Each row is followed by its class number.
[ 32 -34  -3  -3 -34 -18  78 -20  86  -5   5 -23  49  13 -68   1 -88  19
  -4 -39  30 -10  28  48  20 -66  11 -40 -25  54 -34   4 -22 -10]
7
[ 40 -24  31  -6 -27 -30  70 -33  67 -20  22  15  48  20 -40 -18 -72  32
 -20 -53  28   5  11   7 -14 -16  15 -45 -19  61 -50  16  -5 -12]
3
[ 64 -24   4 -38  30  74  41  -2   9 -30  39  15  -8  30 -39 -51 -11   7
  -4  22  31 -12  32   6 -33  10  11  12  12   9 -23  16 -17   7]
1
[ 39 -30 -29 -10  21 114  31  -2  -9 -35  -1  11 -46  40 -43 -26 -30  -6
   7  27  30 -36  52  42   3 -17  -7  43  27  -6   9  32 -38  -5]
0
[ 45 -40  17  -7 -24 -15  69 -37  55 -42  19   3  57  21 -56  -6 -80  18
 -11 -45  29  12   3  -9 -26 -36  12 -57 -16  61 -41   1 -18 -17]
2
[ 48 -18  23  -5 -32 -15  68 -33  76 -21  16 -12  56   3 -51 -18 -77  23
  -6 -60  47  -1  -3   1 -15 -40  28 -41 -23  55 -48   9 -21   0]
7
[ 13 -37  24 -11 -19 -12  51 -18  61 -20  19   5  34  15 -50 -17 -50  23
 -14 -50  49  -5   1  16 -22 -16  16 -46 -14  69 -43  21 -12  -1]
8
[ 39 -41 -48  36  23  75  26 -13 -19 -18 -11 -29 -20  27 -32  -3   8 -15
 -24   1  47 -48  14  11 -33  14   6  30  23  -2  23  -7  22  11]
6
[ 37 -31  22 -15 -33   2  63 -44  57 -25  14 -17  32  21 -46 -18 -98  15
 -10 -55  25   3   6   8 -35 -43  12 -33  -8  65 -54  18  -7 -13]
4
[ 29 -38 -33  39  33  74  28  -9 -15 -28  -3 -28 -22  27 -49 -20  41 -13
 -32  -5  67 -45   8  12 -44  24  13  51  34   2   3  10   4  21]
8
[ 34 -18  16   8 -23  -8  57 -37  63 -24   8 -11  54  25 -50 -20 -84  24
 -13 -48  13  -5   2   2 -20 -16  20 -42 -13  61 -41  11  -1   0]
1
[ 26 -42 -11   5 -28  -3  67 -22  75 -10   2 -19  42  34 -59  -3 -97  21
  -8 -26  -4 -11  25  48  11 -47   6 -42 -22  63 -32   5  -8  -8]
1
[ 77  26  41  50  10 -14  86   1  20  13  12   4  21 -13 -41  -7  19   8
 -26  29 -40  46  44  88  12 -39  54 -65 -13  46 -45  35  -9 -28]
3
[ 82  12  35  25   6  10  61   5  18  22   9   4  26 -21 -31   0 -11  -3
 -16  25 -31  47  20  77  -1 -36  43 -81 -14  47 -45  33   1 -28]
6
[ 66  22  20  67  13 -23  74   5  13  18  -1  10  12 -18 -34  -1  19   5
 -23  47 -44  46  37  81  10 -30  54 -57 -18  37 -33  22 -10 -27]
3
[ 40 -30  19  -9 -30   8  64 -41  56 -16  11 -15  34  18 -48 -14 -90  13
 -13 -51  28   2   8  12 -36 -42  11 -31  -8  66 -54  14  -2 -17]
4
[ 28 -52  -6 -42  28  53  19  19  13 -39  34  23 -29  22 -22 -52  22  -5
  -6  33  56 -16  16  -5 -32  31  19  20   5   0 -10   7 -26   9]
8
[ 39 -17  18  30 -24 -23  75 -35  68 -25   4  -9  53  26 -58 -16 -62  26
 -28 -48  22  -1  28  24 -13 -19  23 -36 -16  63 -37  15   3 -11]
3
[ 56 -20  21  -2 -33 -15  69 -31  66 -22  11 -20  57  -3 -59 -11 -76  25
  -7 -52  32   4   3  -2 -11 -43  21 -40 -18  57 -47  13 -16  -3]
7
[  27  -55  -14   -2   -8   -8   72  -39   69  -28    4  -15   31   28
  -65    5 -103   19  -10  -18   22    4   34   37   -8  -54   -1  -48
   -8   49  -34    1  -25  -20]
2
[ 80   8  20  54  18  35  79   4 -19  19 -28 -31  27   9 -71  -5  -5 -18
 -29  11 -18  11  35 102  39 -61  22 -35  -3  37 -42  47  -3 -22]
0
[ 55  34  26  84  28 -21  57   7 -43  10 -21  -2  33 -36 -33  10  24 -36
 -25  14 -50  38  22  36  15 -22  33 -37  -2  25 -17  11 -12 -27]
2
[ 66  45  48  45 -10 -21  78   5  15   8  10  13  33 -15 -23 -12  14  12
  -5  46 -15  50  14  78  -4 -28  54 -84  -9  38 -43  26 -20 -30]
5
[  5 -23  -5   0 -24 -22  72 -27  72 -18  -4  -9  37  36 -53  -7 -92  23
   8  -4  44  -7  36  59   2 -50   6 -60 -16  52 -32   9 -21 -15]
5
[ 62 -40  -6 -39  17  83  38  -9  15 -31  33  10 -35  23 -27 -45 -18   4
  -2  38  31  -7  29   6 -55   1  13  25  14   4 -23  11 -21 -11]
4
[ 25 -59 -51  20  32  64  17  -3 -27 -53  -8  15 -39  19 -32 -20 -22 -25
  14  29   0 -25  31 -13  -7  -5  -2  39  22 -28  16  -1 -43   2]
2
[ 58 -53 -16 -27  25  83  33   7  22 -29  20   7 -16  27 -32 -47 -21  -7
  -3  33  44 -24  41  15 -25   9  14   4   5   6  -6   8  -5  -2]
6
[ 48  59  38  71  -2 -34  60  15 -26  15 -22   9  37 -27 -16   2  25 -11
 -11  38 -31  42  12  59   9 -10  39 -56  -9  26 -28  20 -13 -34]
5
[ 49 -40 -23 -12  24  70  30  -2   7 -36  18   8 -25  26 -23 -43  -9   0
   0  43  11 -24  21  -6 -24  22  16  22  10  -3   0  -1 -13   9]
1
[ 58  54  27  90  20 -11  54  10 -36  32 -26 -11  33 -33 -25  10  19 -25
 -28   8 -71  33  12  54  14 -10  36 -26 -10  35 -23  20  -3 -17]
1
[ 75   8  11  57  17  -5  76   8  -7  26 -25 -34  34 -28 -68   0  -7 -16
 -14  -4 -27  20  21  63  31 -66  36 -37  -9  25 -47  30 -15  -4]
7
[ 75  -3  14  59  24  -1  86   1  -3  11 -18 -13  29  -1 -66 -14  -6 -12
 -38   4 -24  32  46  84  20 -48  29 -30  -5  34 -57  33   3 -17]
3
[ 26 -47 -15  -8 -30  -7  66  -7  82   1   2 -22  48  33 -61  11 -92  11
 -15 -27  19 -13  39  63  13 -51   5 -62 -35  67 -18   1   0 -21]
6
[ 71  -4   4  49  10  35  74 -10  -5  14 -27 -42  16  -2 -78   3 -29 -20
 -21   7 -40  25  43  87   2 -75  22 -26   9  38 -56  39   2 -27]
4
[ 63  29  26  65  11  10  54  -5 -32  26 -24  -8   9 -39 -26   8  -3 -30
 -24  19 -52  39  18  57  -3 -30  22 -15   7  32 -41  28   1 -37]
4
[ 48  62  44  88   8 -25  69  12 -34  16 -30   4  35 -30 -14  -3  31 -20
 -21  35 -30  34  23  70  17  -4  40 -46   6  24 -23  19  -1 -36]
5
[ 46 -45 -35  12  18  81  39 -17   4 -42  -7   5 -36  10 -35 -25 -30 -16
   4  12  29 -34  25  11  -4  -7  11  50  32 -25   4   9 -37   7]
7
[ 31 -30   0  -8 -28   0  71 -24  66  -4   8 -15  36  38 -62   0 -86  23
 -16 -22  35 -18  34  60  19 -55   3 -45 -21  67 -21  15 -17 -17]
0
[  17  -57  -18   -3  -31    1   63  -15   82   -3   -3  -27   46   32
  -68    3 -107    7   -7  -26   27  -18   37   56   13  -53   -4  -53
  -25   70  -18    8   10  -12]
6
[ 41 -40  16  -6 -19  -7  61 -36  54 -40  13   0  55  17 -61  -7 -79  21
  -7 -34  19   6  20  -8 -18 -35   5 -54 -13  56 -40   6 -11 -23]
2
[ 49 -36  15  -2 -26   5  67 -52  58 -22  10 -33  37  18 -58 -11 -90  11
 -12 -44  20  -9  12   8 -31 -40  11 -34  -5  66 -49  18   0 -16]
4
[ 70  -9   5  51  17  37  77 -11 -13  16 -30 -43  15  -6 -75   0 -37 -27
 -22  -1 -33  22  41  81   4 -77  16 -20  10  44 -60  39   5 -23]
4
[  17  -49  -18  -17  -20    0   62   -7   82    0    0  -21   30   29
  -58    1 -113   12   -1  -16   22   -3   39   56    5  -54    6  -63
  -33   68  -25   10  -10  -13]
6
[ 71  24  45  16   2   5  62  16  18  29  15   8  23 -22 -28  -1  -6   3
  -9  27 -28  53  15  77  -4 -38  45 -90 -21  52 -40  36  -1 -24]
6
[  24  -53   -8   -7  -16  -18   73  -30   68  -33    9  -11   36   27
  -65    2 -105   13   -3  -11   21    8   32   31   -1  -53    1  -57
  -13   54  -39    5  -26  -25]
2
[ 65 -38   0 -53  21  77  41  -2  12 -27  38  13 -31  26 -33 -47 -17   1
   0  34  29  -4  31   7 -51  -2  10  17   7   6 -24  14 -26 -10]
4
[ 69  25  46  21   2  13  68 -10  16  27  13   4   9 -30 -32  -7 -24  -5
  -6  27 -39  55  23  72 -12 -55  35 -56  -3  52 -59  40 -11 -33]
4
[  22  -35   -9  -14  -19   -5   59  -30   77   -8   10   -4   26   25
  -50   -2 -114   24    0  -19   -2    9   18   42   -4  -48    8  -47
  -22   60  -38   10  -24   -3]
1
[ 41 -25  -4 -22   6  41  31   6  -3 -49  21  29 -16  20  -9 -45  18  10
  14  64  45 -15  22 -11 -28  25  14  -2   5 -10   1  -4 -20  -8]
5
[ 64 -40 -26  20  38  83  47 -27 -22 -44  12 -31   1  28 -61 -15  18  -9
 -25   2  64 -33  32  -6 -42  -7  -4  33  45   0 -14   1  15  -1]
2
[ 67  24  37  21   7  -2  64  -5  16  18  18   7  20 -16 -35  -6 -18   7
  -3  30 -50  55   2  67   0 -45  45 -76 -11  44 -51  36 -13  -7]
1
[ 61  -9 -16  24  28  92  48 -18 -15 -18   7 -24 -13  38 -50 -22  23  -1
 -32   6  70 -42  28  32 -28  -2   9  37  27  11   7  14   5   5]
0
[ 70  35  56  27  -5 -21  78  -7  10   5  16  24  33 -20 -26  -9   7   9
   0  44 -11  52  12  75   1 -37  42 -92  -6  41 -48  32 -13 -28]
5
[ 32 -36  -6  -6 -31   7  73 -19  65  -5   4 -19  34  45 -69   0 -79  25
 -16 -11  34 -24  35  69  24 -51   0 -45 -19  60 -17  18 -10 -21]
0
[ 24 -35  -3 -19 -29   1  71 -14  71  -6   9 -18  31  44 -62  -7 -88  27
  -9 -17  36 -22  38  60  28 -57   3 -48 -20  65 -19  17 -15 -16]
0
[ 54 -10  33 -12 -31 -19  67 -21  66 -11  17  -4  56  -6 -52 -15 -76  27
  -3 -55  25  11  -5  -1 -13 -37  22 -46 -24  53 -49  18 -29  -2]
7
[ 29 -25 -26   8  12  86  36 -12   5 -55  -6  10 -18  36 -31 -34 -21 -16
  13  31  49 -28  46  32  -9  -9   2  35  35 -15  -8  15 -24  -7]
5
[ 30  -2  32   1 -41 -28  65 -31  58 -28  11  -1  68  21 -42 -18 -68  22
   0 -39  46   2  -1   8 -20 -22  13 -56 -17  61 -39  13 -11 -11]
5
[ 52 -37 -36  20  26  93  32 -14  -7 -22  -4 -29  -6  27 -47 -10  -1 -18
 -24  -3  58 -40  25  11 -35   5   6  27  31   8   5   6  27   7]
6
[ 29  33  38  65  17 -23  45  33 -30  30 -22  11  19 -35 -18   3  42 -30
 -31   7 -27  34   4  64  16   1  33 -28 -14  37 -33  29 -10 -24]
8
[ 68  11   3  73  15   7  65   5 -25  22 -31 -35  19   0 -60   1   2 -16
 -27  21 -33   9  23  82  34 -47  32 -33  -7  29 -23  34 -10 -13]
0
[ 34 -28 -28  -8  24  98  26   7 -10 -24   2  29 -53  31 -22 -33 -27  -2
   9  27  26 -35  43  33   4  -8   2  38  21 -11   8  23 -47  -4]
0
[ 48  37  22  92  13 -36  55  14 -20  23 -28  13  21 -33  -6   3  31 -24
 -35  22 -57  38  22  55  27  -1  44 -23 -16  21 -20  10  -1 -29]
3
[ 77  11  36  45  15  -3  71  -5  -2   1   5   9  22 -25 -38   0   1   3
 -15  37 -45  58  23  62  -3 -38  38 -72  -3  31 -45  24 -20 -37]
2
